[-23.0   8.3  12.3  -2.2  24.9  14.2  21.1 -35.2  -6.0 -21.9  22.4  14.4
  -1.0  17.2  12.9  15.9  19.7  34.0   2.3  18.3   0.6 -22.3   5.1  17.0
 -19.0  74.6  -7.7 -16.8   1.0  13.8 -24.6   3.2 -25.5  -6.6   7.3  10.1
 -27.3 -16.3  68.2  -5.9   4.7 -18.4 -34.4 -18.9  -5.5   5.4]  <91>
[-48.0  -5.4   5.6   4.4  26.4  24.3  20.2 -74.2 -25.4 -19.9  21.1  22.0
   5.4  32.4 -16.8  14.4  58.1  29.0  -9.8   6.4  14.4 -30.1  11.5   9.6
 -18.0  38.3  -7.2 -24.1  -9.7  28.3 -23.1 -10.4 -26.7  -0.6   1.8  17.4
 -21.9 -37.7  62.6  -8.9  -8.8 -13.1 -22.0  -0.9   3.2  21.0]  <93>
[-41.4   6.5   8.7 -22.9  22.7  -5.6  23.5 -22.2 -47.3   5.0  -0.3  -2.7
   6.9   8.9 -23.9   0.0  20.4  14.2  -9.2  19.9   7.1 -30.6   3.2  -2.4
  -8.0  23.0   0.2 -21.4  -4.9  21.9 -13.4 -15.1 -18.8  -5.2  14.7   8.7
   4.4 -19.1  25.3 -12.6  -9.0  -1.7 -18.5 -12.5  -1.0  -6.4]  <89>
[-37.1  -3.1  10.4 -26.1  27.2   1.0  25.9 -11.0 -28.3  -4.9   6.3  -1.5
   5.4  13.2  -3.7   2.1  24.3  17.9  -5.3  20.7   1.2 -30.6   0.8   6.3
  -6.7  41.0  -3.9 -23.7  -7.3  31.8 -22.0 -10.1 -25.6  -7.4  10.8  16.6
  -2.6 -13.2  43.2 -13.8  -6.2  -7.8 -20.1 -12.6   4.4  10.5]  <104>
[-53.7  -1.1   4.2 -37.4  34.7  -1.0  18.8  25.9 -64.2  -0.4  -6.1   8.2
  19.1   6.8   5.6  -2.6  32.3  13.9  -1.5  14.9  -1.5 -16.3  -6.1  -4.4
 -11.8  26.2  -2.8 -16.5  -2.3  38.7  -1.2 -19.9 -14.7  -4.8  -2.3  -2.0
  -2.3  -5.8  17.3 -10.5  -5.4   4.7  -4.0 -14.2  -4.4  -9.6]  <91>
[-31.0   6.3  15.5 -19.0   9.1   6.3  21.1  -3.2 -26.1  -3.9   0.0   5.5
  12.4   1.3 -13.5   3.9  24.1   6.1  -1.0   8.8  -4.7 -28.6 -11.0   1.2
 -13.8  22.3  -5.1  -3.3  -2.7  33.5 -16.4 -18.2 -28.3  -7.5  13.7  13.2
  -7.9 -22.1  25.8 -10.4   2.1  -9.1 -20.1 -13.5  -0.4  -7.8]  <91>
[-51.5  -3.8   5.8  -9.0  27.3  20.9  13.3 -40.1 -54.0  -1.1  -6.6  32.8
   5.4   6.3 -18.2  15.0  45.9   8.9  -6.8   7.0   4.9  -6.7   6.8   9.5
 -15.8  12.9   4.1 -16.0  -3.4  17.5  -4.7 -18.9 -11.0   0.6  -5.7   5.9
 -16.2 -24.3  24.0 -19.1  -0.6  -9.9   4.9  -2.4 -26.4  -7.5]  <105>
[-36.0  13.7   8.3 -16.5  11.1   2.7  19.9 -20.5 -29.6   8.5   5.9  12.1
  10.9   4.1 -23.7   5.4  17.3   7.9  -6.7  15.5   1.2  -8.1  -0.7  -5.2
 -12.9  14.2   5.8 -11.9   0.1  15.0 -16.3 -20.9  -8.8   2.5   0.3  10.1
  -2.2 -17.0   3.3 -15.5  -7.7 -16.5  -2.5 -10.8  -3.9 -14.8]  <89>
[-28.0   8.6  12.1 -10.3  14.0  -8.2  23.9 -24.7 -25.6  -9.1   3.3  14.2
   5.8  10.1 -26.7   2.3  11.5  -1.6  -9.3  21.4   4.3 -19.7   0.0   9.1
  -2.1  17.5   6.7  -7.9  -2.4  27.3 -17.3 -22.5 -19.3   5.4  15.9  11.7
  -8.5 -11.4  31.3 -18.4  -3.5 -10.4 -14.7 -10.5   5.1   7.4]  <89>
[-43.6  -3.7   4.2 -39.9  19.1 -15.4  23.5   6.4 -55.3   4.8 -10.8 -19.0
  17.3   9.9 -14.1  -5.6  25.6   5.8 -13.7  21.3   7.8 -33.4  -4.8 -11.3
   8.6  22.8   3.6 -27.5 -22.3  34.4 -16.6 -28.3 -27.7  14.6   6.9   9.5
  22.5   0.4  18.3 -20.4 -26.8   4.2 -10.5 -14.9   9.0  -1.9]  <108>
[-37.6   6.6  23.0 -30.6  16.6  -4.2  28.2  20.5 -45.5   9.9  -6.0  -8.2
  19.3   1.5 -12.1  -2.8  18.2   5.6  -5.2  17.0  -3.4 -16.1  -4.0  -7.6
 -13.7  18.5   1.0 -12.6  -4.6  31.0  -0.5 -25.6  -6.0  -3.5  14.9   7.8
  -2.0 -19.7  19.4 -17.0  -0.7  -1.1  -9.8 -19.8   8.0 -10.9]  <89>
[-51.7  -1.2   7.6 -38.3  21.6  -3.2  28.6   5.7 -51.8  12.1  -0.4 -14.9
  23.9   9.7 -18.6 -13.8  39.7  19.9  -6.3   6.7   4.3 -38.7  -9.1 -11.4
 -20.6  13.1  -4.5 -24.9 -11.4  39.5 -17.5 -25.9 -21.3  -8.5   7.6  20.5
   0.7 -32.9  13.0  -2.8 -10.1   8.3 -19.5 -32.3   1.5 -20.8]  <89>
[-32.9 -14.0   8.3   0.2   1.7  18.4  19.1  38.5   0.0 -31.6   1.1   0.9
  16.8  -1.4  12.2  -1.4  43.2  -0.2   5.5 -31.2  -8.6 -21.4 -11.8  -3.6
  -6.7 -12.7 -14.1  28.0  -3.0  55.3   5.5 -13.2   1.5 -20.0  14.2 -12.3
 -23.2 -32.1  28.3  -2.1   5.4   1.6 -30.1 -15.5  -6.1  -7.0]  <91>
[ -5.0  21.9  20.7 -22.0  18.8   5.1  21.2  38.1 -30.2  -0.9  -2.9  20.9
   1.7  11.7  32.0  16.6 -14.3   9.0   0.4  42.3 -15.4   4.0 -11.8  10.7
 -25.6  69.5   1.6   1.1  14.8  19.5 -24.2  -6.7 -13.2  -4.4  14.6   6.6
 -25.6   6.7  14.1 -26.9  11.3 -26.5 -10.5 -23.0  17.6   1.8]  <91>
[-39.8   2.0  11.2 -34.3  20.8  -6.7  28.1   1.3 -49.4   5.7  -0.5  -5.0
  21.1  16.3 -17.4  -5.2  24.0  -8.9 -14.9  23.5  -1.7 -28.5  -1.6  -9.4
  -8.4  32.3  -5.0 -21.1 -13.6  32.5 -21.9 -21.7 -17.0  -1.7  12.0  14.5
   0.2 -18.5  26.8 -14.1  -6.9  -2.4 -20.8 -15.3   5.8  -4.9]  <89>
[-12.1   8.0   7.4 -25.2  17.0 -18.5  14.3  -9.2 -31.1  -2.7   0.0  -2.4
  -1.6   6.5  -1.9   6.4 -27.9  -2.5  -9.1  42.2   1.8   3.0  -0.5  11.9
  10.4  41.8   7.6 -17.9   4.5  -3.3 -12.5  -8.9 -10.3  18.9   0.7  -4.9
  16.3  22.2  15.7 -21.8 -10.4 -14.8  -5.7   8.7   9.5  16.3]  <104>
[-32.5  -2.9  15.3 -33.6  32.2 -12.2  24.8   8.3 -59.6   5.1  -6.6   5.6
  11.2   6.7 -12.4   0.8   3.0  -1.1 -12.1  24.5   2.2 -20.9   0.9  -6.6
  -3.2  31.0   4.3 -13.2  -7.2  35.9 -30.0 -28.8 -20.1   6.7   6.4   6.6
 -33.5  -4.9  17.6 -19.1  -8.5  -6.1  -7.2 -16.0   1.8  -1.3]  <89>
[ -7.2   7.7  21.8 -87.8  -2.9   1.8  21.3  47.2 -16.1   7.3  -1.5   0.8
  15.7  -1.6  -2.0  -6.2   5.2  -3.1   8.1  -0.5 -10.9  -9.8 -22.7  -9.0
 -27.9   3.8  -6.9  21.5   0.9  31.8  -7.7 -22.1  -0.4 -17.8  20.2  11.9
 -16.3 -24.8  -2.7  -0.7  10.4  -3.1 -16.7 -37.2   7.5 -27.6]  <91>
[-39.6   3.1  12.6  -7.0  14.0  -0.5  22.0 -23.5 -47.6 -11.5   7.1  14.4
  11.9   0.8 -33.2   1.2  20.4  -1.9  -8.0  14.0   2.0 -12.3   1.9  -0.1
   5.4   9.1   1.7  -4.2  -3.2  27.6 -14.1 -29.6 -14.3   2.5   5.0  11.2
   1.4 -15.0  16.2 -18.0  -2.0 -12.9  -8.0   1.1  -4.6  -0.5]  <108>
[-31.4   9.9  16.8 -32.1  20.0 -16.4  26.0  12.1 -41.8   2.4  -4.7  -5.0
  11.3  14.3 -11.0   1.6  -0.8  -1.7 -10.9  39.5  -2.2 -22.5  -8.2  -6.3
  -3.5  32.6   0.2 -16.7   0.0  23.2 -18.7 -19.9 -22.4   0.3  12.9   9.7
   1.9 -10.6  20.3 -18.2  -6.6  -8.8 -18.3 -19.7  32.0  -2.0]  <89>
[-21.7  11.7  12.4 -11.2  14.5  -2.4  21.4 -13.0 -37.0 -22.7   6.6  29.5
  -0.8  10.8  -0.1  14.5  -6.8   2.6  -2.3  49.5   2.4   0.0  -1.9  18.9
  -1.6  58.6   3.8   8.1   9.8  13.5 -23.6 -13.1 -19.7   8.5  10.5  10.9
 -13.3   6.7  47.5 -27.0   1.7 -27.3  -6.3  -1.8  11.8  32.7]  <105>
[-29.1  15.0  12.3 -36.7  30.6  -8.9  22.7   8.8 -41.5  17.2  -8.5  -2.2
   9.7   7.3   1.3   2.2   7.8  16.0  -5.6  29.5   3.4 -14.6  -5.8  -3.1
 -19.8  41.6  -5.7 -15.3  -0.8  21.0 -21.5 -19.9 -17.2 -11.9  10.3   4.1
  -6.3 -13.7   8.7 -13.8  -0.1  -6.9  -4.7 -21.5  10.3 -10.0]  <108>
[-26.4   0.4   7.8 -14.5  21.8  12.4  15.7 -21.4 -23.6   6.3   2.2  10.5
   5.5   6.3   1.7  11.9  26.1  15.7  -6.1  12.2  -0.7  -0.3   1.0   0.8
 -28.3  27.3  -2.4 -15.9   0.7  18.2 -10.0  -9.4 -15.2  -6.3  -2.3   0.7
 -18.3 -17.2  18.9  -8.5   1.3  -7.8 -15.3 -17.1  -8.8  -2.6]  <105>
[-33.7   3.6  16.1 -57.8  24.7 -10.4  31.7  87.8 -52.2 -16.0  -9.0 -12.1
  17.6   3.7  46.1 -11.4  19.7   6.1  -5.6  29.6  -9.2 -20.1 -23.9  -5.2
 -11.3  57.9  -9.3  -2.1  -4.5  49.6 -18.4 -27.4 -24.2 -11.5  20.7  19.4
 -12.5  -3.0  31.6 -19.3   1.9   0.5 -30.5 -48.8  22.4  -8.5]  <91>
[-26.1  18.2  46.1  -9.7  16.2  -2.1  20.1 -63.9 -48.3  22.7   5.3   5.8
   5.1  12.2 -38.4   5.2   9.5  25.4 -13.4  32.4   6.6 -22.2   5.2   3.6
 -21.0  26.6   9.2 -32.3   1.7   1.3 -34.0 -22.0 -28.3   3.8   1.2   5.1
  -0.4 -17.7  21.6 -10.5  -7.9  -4.1  -2.3  -7.2  -5.6  -6.2]  <108>
[-32.8  -2.7   4.2 -11.3   4.0  -5.7  23.2 -13.9 -40.9   8.5  -4.6 -22.4
  15.0   4.7 -39.0 -12.2  28.6   1.4 -12.1  -6.1   6.4 -33.7  -1.1 -11.8
   7.8  -7.8   2.5  -1.4 -13.9  28.4 -12.8 -23.9 -14.4 -18.8  10.4  13.0
   9.7 -26.9   8.5  -6.3 -11.5   5.8 -20.7  -7.0  -1.6 -11.0]  <89>
[-10.6  10.3  14.4  -2.0   3.1 -12.6  24.9 -20.1 -24.6   1.3  -5.8  -9.1
   6.5   8.2 -33.7   2.1 -12.7   2.4  -9.6  27.7   1.2 -19.1   2.4  -4.0
   0.8  16.3 -32.4  -4.3   1.1  12.9 -33.1 -13.6 -11.3   6.7  23.0  14.5
   4.8  -4.7  21.5 -13.6  -7.2 -10.2 -20.4  -8.9  19.1  15.7]  <91>
[-25.8   4.6  12.5  12.5   1.5  17.9  14.4 -27.8 -29.3  -5.5   3.9  32.5
   0.6   5.2 -29.0  12.4   3.8  -4.1  -7.0  29.1  -6.7   3.7   0.9  12.5
  -2.1  -2.7   0.5  14.6   6.3  15.8 -14.5 -11.6  -0.9   4.3   3.8  14.2
 -12.1 -18.3   1.5 -18.0   8.6 -13.7   1.5  -6.1  -9.1  -6.2]  <93>
[-11.2  17.5  16.8 -26.0  11.7 -13.0  23.3   6.9 -34.8   4.8  -6.7   9.5
   1.4  -2.5  -9.0   3.7  -9.1   8.3  -6.8  35.2  -5.9  -5.0  -6.4   3.8
  -5.7  41.2   6.0  -6.8   7.5  22.3 -31.2 -17.4 -11.2   6.2  15.1  17.0
  -1.2   2.9  22.1 -23.7  -2.0 -14.4 -13.5 -11.9  16.8  12.8]  <89>
[-28.7   4.9   9.3 -15.5   9.1  -1.9  25.6 -19.2 -39.4  -3.3   2.0   6.8
  11.3  13.4 -27.0   3.9  11.8   0.5 -10.1  23.2   4.8 -31.3   0.0  -0.5
  -4.9   9.5   4.6  -6.2  -5.4  24.1 -17.6 -23.0 -13.4   4.4   9.9  12.9
  -2.9 -21.2  59.8 -22.1  -3.1 -10.2  -8.3  -2.8  -0.4   3.4]  <89>
[-46.0  -2.7  10.2 -29.0  20.1  10.1  22.2  17.9 -34.6  -2.3  -0.8 -11.9
  19.6   6.3   1.5  -5.2  36.9   9.0  -5.5   6.9  -3.5 -33.8  -2.2  -9.8
  -5.3  15.8  -5.5 -12.1 -10.0  29.4  -4.2 -20.7 -14.1  -9.9  10.5  12.6
   0.2 -14.5  15.2  -8.1  -4.6   7.8 -17.9 -21.3   5.9 -10.0]  <108>

[ -1.8  10.7  -1.0   2.8 -18.4 -24.1   5.8 -19.2  -1.6  -0.6 -31.5  10.4
   2.6   8.3 -15.1  -4.9 -15.9  13.6  19.7   1.6  -5.2  23.5  10.8  -2.2
  -1.2   0.0 -18.8  -1.6  -5.6 -25.6  20.2  -1.4  -2.6  -6.2  29.3 -24.1
 -12.4  -7.4  -2.1 -13.6   9.3   4.8   1.8  -9.1   8.2  -0.1]  <290>
[  1.0  25.9  -1.2  -1.6 -10.8 -15.4  16.8 -15.4  -2.4  -3.1  -1.3 -19.7
   1.0   0.4   9.9  10.8 -16.8 -16.2 -26.4  -5.3  -1.5  26.3   0.2   3.2
  -4.7   0.0 -10.6  -4.1 -19.9   4.4  -2.2  -1.6   0.0   9.9  -8.3 -33.2
  -2.0   6.1  -3.8 -10.2   3.6  13.4  -4.6   0.1  12.6   2.9]  <287>
[  0.2  17.3   9.5  -1.8   2.2  -1.4   8.6   2.2  -2.9  -3.6  32.9 -45.3
 -10.6  -2.7  17.9   5.0  -2.2 -34.1 -23.8 -19.0   0.4  31.3 -11.7   9.6
  -2.2   7.5   6.4   6.7  77.9   9.4 -22.3   2.5  -0.1  10.1 -12.6  36.3
   6.8  15.2  -3.8   6.4 -28.3  37.8 -13.4   6.1  -3.0   2.0]  <290>
[ -4.5  19.7  -9.2   7.1 -21.0 -29.9  18.9  -4.5  -6.6  -8.6  12.6 -32.3
  -3.6   2.5  -1.2  39.8 -10.1   2.0 -21.5 -18.9  -5.4  11.2  28.2  -8.8
  -0.1  -6.9 -31.7   9.6  -8.8  12.3  -0.9  -0.4  -2.5   4.3 -45.8 -49.3
  -5.9  -7.3   1.3 -13.4   8.6 -10.1  -8.0   8.6  15.8  -1.4]  <291>
[  1.5   4.6  -2.2   1.3  -3.7  -3.7   2.5 -11.4   1.7   1.1 -19.6   8.0
   6.3   1.0  -1.3  -2.6 -15.9   5.6  -7.2   7.7   0.2   5.6   4.0   0.2
   0.3  -0.1  -1.4  -5.1 -45.2  -7.5   8.7  -1.7  -0.6   4.0  13.0 -41.3
  -5.9  -5.2   0.6  -8.1  11.7  -9.6   2.5  -2.3   9.6   0.1]  <287>
